Below is a small trained network, with its code and all its weights. Each question gives an input and a target symbol and asks what happens when units are switched off, that is, made to give their printed mean instead of their output.

import numpy as np


def w(rows, s, z=0):
    codes = np.array(rows[::2]) - 128.0
    scale = np.full(codes.shape[1], s)
    scale[-1] = z or s
    return codes * scale


def f(y):
    return y / 2 * (1 + np.tanh(0.7978845608 * (y + 0.044715 * y**3)))


def softmax(a):
    e = np.exp(a - a.max(-1, keepdims=True))
    return e / e.sum(-1, keepdims=True)


def log_softmax(a):
    a = a - a.max(-1, keepdims=True)
    return a - np.log(np.exp(a).sum(-1, keepdims=True))


def net(x, mask):
    ids = ['ΓΨθλστω'.index(c) for c in x.split()]
    T = len(ids)
    res = E[ids] + P[:T]
    u = 0
    for l in range(2):
        q, k, v = (res @ M[l].T for M in (Q, K, V))
        z = softmax(np.where(np.tri(T) > 0, q @ k.T / 3**0.5, -1e9)) @ v
        res = res + np.where(mask[u], z, O[l][:, -1]) @ O[l][:, :-1]
        u += 1
        y = f(res @ A[l][:, :-1].T + A[l][:, -1])
        res = res + np.where(mask[u : u + 16], y, B[l][:, -1]) @ B[l][:, :-1]
        u += 16
    return log_softmax(res[-1] @ U[:, :-1].T + U[:, -1])


Q, K, V, O, A, B = {}, {}, {}, {}, {}, {}
E = w([
[179,173,214,102,154,153,139,94,124],'Γ',
[141,7,140,127,168,90,84,126,100],'Ψ',
[195,148,137,135,174,112,123,114,173],'θ',
[189,47,204,112,215,173,113,113,110],'λ',
[199,208,207,78,39,143,203,142,85],'σ',
[143,155,212,109,134,209,169,190,85],'τ',
[108,204,199,66,143,81,159,172,181],'ω',
],0.014)
P = w([
[103,119,208,126,91,47,115,106,99],'0',
[66,183,141,232,177,126,200,68,98],'1',
[156,93,106,41,114,230,149,89,254],'2',
[37,145,84,71,168,161,186,27,150],'3',
[164,86,120,59,88,120,87,120,133],'4',
[118,131,80,137,251,178,223,87,84],'5',
[113,163,45,110,109,93,56,219,134],'6',
[42,188,78,166,155,139,243,149,51],'7',
[158,138,95,81,112,113,115,156,138],'8',
],0.0093)
Q[0] = w([
[151,15,126,93,46,110,37,21,254],'L0H1',
[82,189,141,30,200,209,201,125,167],'L0H1',
[179,132,177,207,242,58,219,77,64],'L0H1',
],0.0057)
K[0] = w([
[83,115,209,126,95,194,183,19,186],'L0H1',
[180,113,2,102,114,210,136,191,97],'L0H1',
[137,136,96,53,36,62,81,139,153],'L0H1',
],0.0073)
V[0] = w([
[245,144,71,161,155,66,124,54,201],'L0H1',
[200,161,118,211,144,148,129,167,59],'L0H1',
[193,231,187,96,175,255,163,123,89],'L0H1',
],0.0065)
O[0] = w([
[217,100,234,188,86,43,129,77,89,120],'L0H1',
[137,109,2,178,127,23,76,180,56,35],'L0H1',
[98,200,202,238,73,236,92,70,99,255],'L0H1',
],0.0078,0.0044)
A[0] = w([
[188,160,198,70,147,105,19,203,112,243],'L0N1',
[131,87,90,162,169,86,43,58,224,247],'L0N2',
[106,93,109,158,138,118,204,90,9,214],'L0N3',
[167,103,151,116,149,89,219,60,47,218],'L0N4',
[146,142,172,89,89,151,42,245,177,178],'L0N5',
[131,125,138,54,18,107,95,153,116,192],'L0N6',
[168,143,66,140,71,153,142,81,124,5],'L0N7',
[49,163,102,106,139,138,190,80,123,116],'L0N8',
[138,167,107,206,155,151,185,77,78,200],'L0N9',
[96,189,123,160,35,187,70,45,180,127],'L0N10',
[164,110,170,116,132,174,33,186,246,120],'L0N11',
[171,112,131,134,65,77,76,129,81,47],'L0N12',
[146,186,61,206,219,87,95,95,94,114],'L0N13',
[205,71,137,76,18,86,3,168,76,99],'L0N14',
[184,94,217,175,127,179,83,143,209,110],'L0N15',
[109,158,165,135,130,157,150,203,120,160],'L0N16',
],0.0062,0.0029)
B[0] = w([
[137,107,40,193,142,80,71,167,110,240],'L0N1',
[132,141,164,134,37,198,254,114,165,154],'L0N2',
[88,217,138,161,188,77,111,123,170,158],'L0N3',
[30,140,165,139,186,109,123,146,180,210],'L0N4',
[150,103,95,135,84,99,18,164,140,219],'L0N5',
[158,197,112,155,111,159,157,202,156,163],'L0N6',
[147,104,97,29,92,142,100,178,143,104],'L0N7',
[124,120,114,142,183,215,144,93,107,205],'L0N8',
[60,136,168,99,190,102,132,165,97,205],'L0N9',
[136,190,143,156,111,109,141,102,117,253],'L0N10',
[93,78,57,126,59,74,81,71,148,213],'L0N11',
[150,143,127,198,84,169,105,124,206,111],'L0N12',
[83,169,121,69,120,130,154,169,86,122],'L0N13',
[173,127,116,190,154,243,134,205,120,136],'L0N14',
[119,104,48,144,154,68,81,93,85,249],'L0N15',
[86,138,133,158,182,132,69,162,106,231],'L0N16',
],0.0066,0.0049)
Q[1] = w([
[200,136,32,115,41,157,161,141,76],'L1H1',
[61,155,170,89,81,181,123,2,102],'L1H1',
[155,128,62,85,22,122,42,156,252],'L1H1',
],0.0051)
K[1] = w([
[51,164,208,181,142,145,252,100,138],'L1H1',
[150,137,58,125,71,180,138,1,77],'L1H1',
[83,122,166,67,226,190,226,48,212],'L1H1',
],0.0053)
V[1] = w([
[159,34,150,165,137,254,138,135,83],'L1H1',
[133,180,141,165,143,169,114,194,131],'L1H1',
[84,78,169,146,189,109,24,133,95],'L1H1',
],0.0065)
O[1] = w([
[88,148,2,164,166,84,174,123,138,24],'L1H1',
[164,93,93,198,79,206,82,153,183,198],'L1H1',
[224,126,47,53,81,172,97,38,77,254],'L1H1',
],0.0089,0.0046)
A[1] = w([
[63,150,154,188,176,73,198,141,22,179],'L1N1',
[125,198,74,204,40,47,119,158,176,146],'L1N2',
[230,123,122,112,81,61,131,120,175,153],'L1N3',
[185,131,166,196,85,209,146,79,84,48],'L1N4',
[141,141,182,179,138,159,147,49,147,97],'L1N5',
[122,153,148,91,164,152,155,120,103,1],'L1N6',
[76,202,126,94,161,151,143,143,91,80],'L1N7',
[134,135,111,199,180,138,159,92,216,192],'L1N8',
[113,143,55,167,59,176,103,116,104,135],'L1N9',
[140,95,141,110,41,224,99,157,171,88],'L1N10',
[144,136,227,125,85,160,152,181,186,135],'L1N11',
[122,36,97,139,140,139,65,151,160,64],'L1N12',
[112,58,145,117,140,103,143,78,2,119],'L1N13',
[102,167,65,50,142,99,163,129,129,98],'L1N14',
[110,50,157,111,106,200,169,87,138,140],'L1N15',
[113,144,161,166,119,180,149,169,131,38],'L1N16',
],0.0077,0.0034)
B[1] = w([
[172,137,107,101,92,13,31,58,227,209],'L1N1',
[179,66,165,134,135,228,207,57,177,232],'L1N2',
[50,18,131,213,122,106,112,106,191,194],'L1N3',
[90,91,163,24,113,115,163,207,121,238],'L1N4',
[135,117,174,140,90,137,147,226,109,254],'L1N5',
[166,111,48,114,37,121,192,142,147,179],'L1N6',
[153,66,108,172,94,112,120,90,39,217],'L1N7',
[7,43,137,166,68,180,98,190,95,182],'L1N8',
[52,100,164,62,198,131,104,183,137,237],'L1N9',
[97,146,83,94,237,53,118,130,205,241],'L1N10',
[108,100,48,145,175,192,191,59,225,244],'L1N11',
[198,135,53,57,120,69,184,74,129,166],'L1N12',
[216,184,89,132,99,198,114,110,182,170],'L1N13',
[149,53,29,70,2,120,178,169,68,149],'L1N14',
[174,120,116,71,141,105,202,154,160,193],'L1N15',
[204,56,97,158,113,60,186,75,165,169],'L1N16',
],0.0054,0.0067)
U = w([
[232,157,67,114,79,163,120,10,94,122],'Γ',
[137,52,72,62,94,51,189,142,175,47],'Ψ',
[215,144,184,78,137,205,233,133,184,17],'θ',
[189,180,204,124,61,164,86,79,64,185],'λ',
[151,30,130,250,71,152,150,71,155,78],'σ',
[89,149,105,136,142,181,114,137,63,253],'τ',
[160,190,164,93,153,49,75,50,255,138],'ω',
],0.0052,0.0017)

Each question gives the input, a string of symbols that net reads in full, and the target symbol t.
The units are the heads (3 rows each of Q, K, V and O) and the neurons (one row each of A and B). Each row of codes is followed by its name. A weight is (code - 128) times the scale printed after its matrix; where a second scale follows, it is the last column's (O, A, B and U).
mask holds one flag per unit, layer by layer, with each layer's heads first. A switched-off unit (its flag False) gives its mean, the last column of its rows in O or B, instead of its output. The means were averaged over made-up inputs and are rounded, as every weight is.
A unit's drop is (log p(t) with every unit on - log p(t) with that unit switched off) / (log p(t) with every unit on - log p(t) with every unit switched off).
The circuit of an input: a set's keep is (log p(t) with only the set's units on - log p(t) with every unit switched off) / (log p(t) with every unit on - log p(t) with every unit switched off). Starting from the 12 units with the biggest drops (on a tie, the unit counted first), units are removed one at a time, each time the one whose removal leaves the highest keep (on an exact tie, the one counted first), for as long as the keep stays at least 0.8.
circuit, biggest first: the units of the circuit, biggest drop first
unit that matters most: the unit with the biggest drop
top k neurons: the k neurons with the biggest drops, biggest first
top k neurons in layer l: the k neurons of layer l with the biggest drops, biggest first
input λ Ψ θ τ, target ω: top 3 neurons => L1N1, L0N11, L0N15
input Γ ω θ θ ω Ψ σ, target θ: circuit, biggest first => L1N2, L0N6, L0N15
input λ θ ω ω Ψ Γ, target Ψ: circuit, biggest first => L0H1, L1H1, L1N14
input ω λ Ψ, target Ψ: unit that matters most => L0N2
input Ψ ω Ψ σ, target Ψ: circuit, biggest first => L1H1, L0H1, L1N14, L0N4
input ω λ Γ, target λ: top 2 neurons in layer 0 => L0N15, L0N10
input θ Ψ Ψ ω, target Ψ: circuit, biggest first => L1H1, L1N14, L0H1
input σ θ τ τ τ σ, target τ: circuit, biggest first => L1H1, L0H1, L1N9
input ω ω λ ω ω λ θ ω, target ω: top 2 neurons => L1N1, L0N4
input θ ω λ ω, target Γ: top 2 neurons => L0N15, L0N11
input θ Ψ Ψ θ, target Ψ: top 2 neurons in layer 1 => L1N14, L1N8
input ω ω Γ ω ω τ τ, target τ: top 3 neurons => L1N9, L1N1, L0N16
input ω ω τ λ ω τ θ, target σ: circuit, biggest first => L1H1, L1N2, L0N11, L0N1
input θ ω λ, target Γ: circuit, biggest first => L0N15, L1H1, L0H1
input ω ω θ ω Ψ ω Ψ Γ, target Ψ: circuit, biggest first => L0H1
input ω σ λ ω θ θ, target ω: top 2 neurons in layer 0 => L0N4, L0N9
input τ ω σ τ, target σ: circuit, biggest first => L1H1, L1N16, L0H1
input ω τ τ τ, target τ: circuit, biggest first => L0H1, L1H1, L1N9
input θ Ψ θ ω ω ω σ ω, target σ: top 2 neurons in layer 0 => L0N6, L0N14
input τ σ θ Γ, target ω: top 2 neurons => L1N1, L0N15
input θ ω ω ω ω Ψ, target θ: top 2 neurons in layer 0 => L0N1, L0N5
input ω λ λ τ θ, target σ: top 2 neurons in layer 0 => L0N8, L0N11
input ω θ λ θ, target Γ: top neuron in layer 0 => L0N15
input ω ω σ σ, target σ: top 2 neurons in layer 1 => L1N7, L1N16
input θ θ ω ω λ τ, target Γ: top 2 neurons in layer 0 => L0N15, L0N1
input Γ θ τ θ, target τ: top 2 neurons in layer 1 => L1N8, L1N9
input τ ω ω ω Ψ σ, target Ψ: top neuron => L0N4
input ω Γ ω ω θ λ, target ω: top 2 neurons => L1N1, L0N4
input θ θ θ λ Ψ Ψ, target Ψ: top 3 neurons in layer 0 => L0N14, L0N4, L0N2
input θ τ τ σ θ ω Ψ ω λ, target Γ: top 2 neurons in layer 0 => L0N15, L0N6
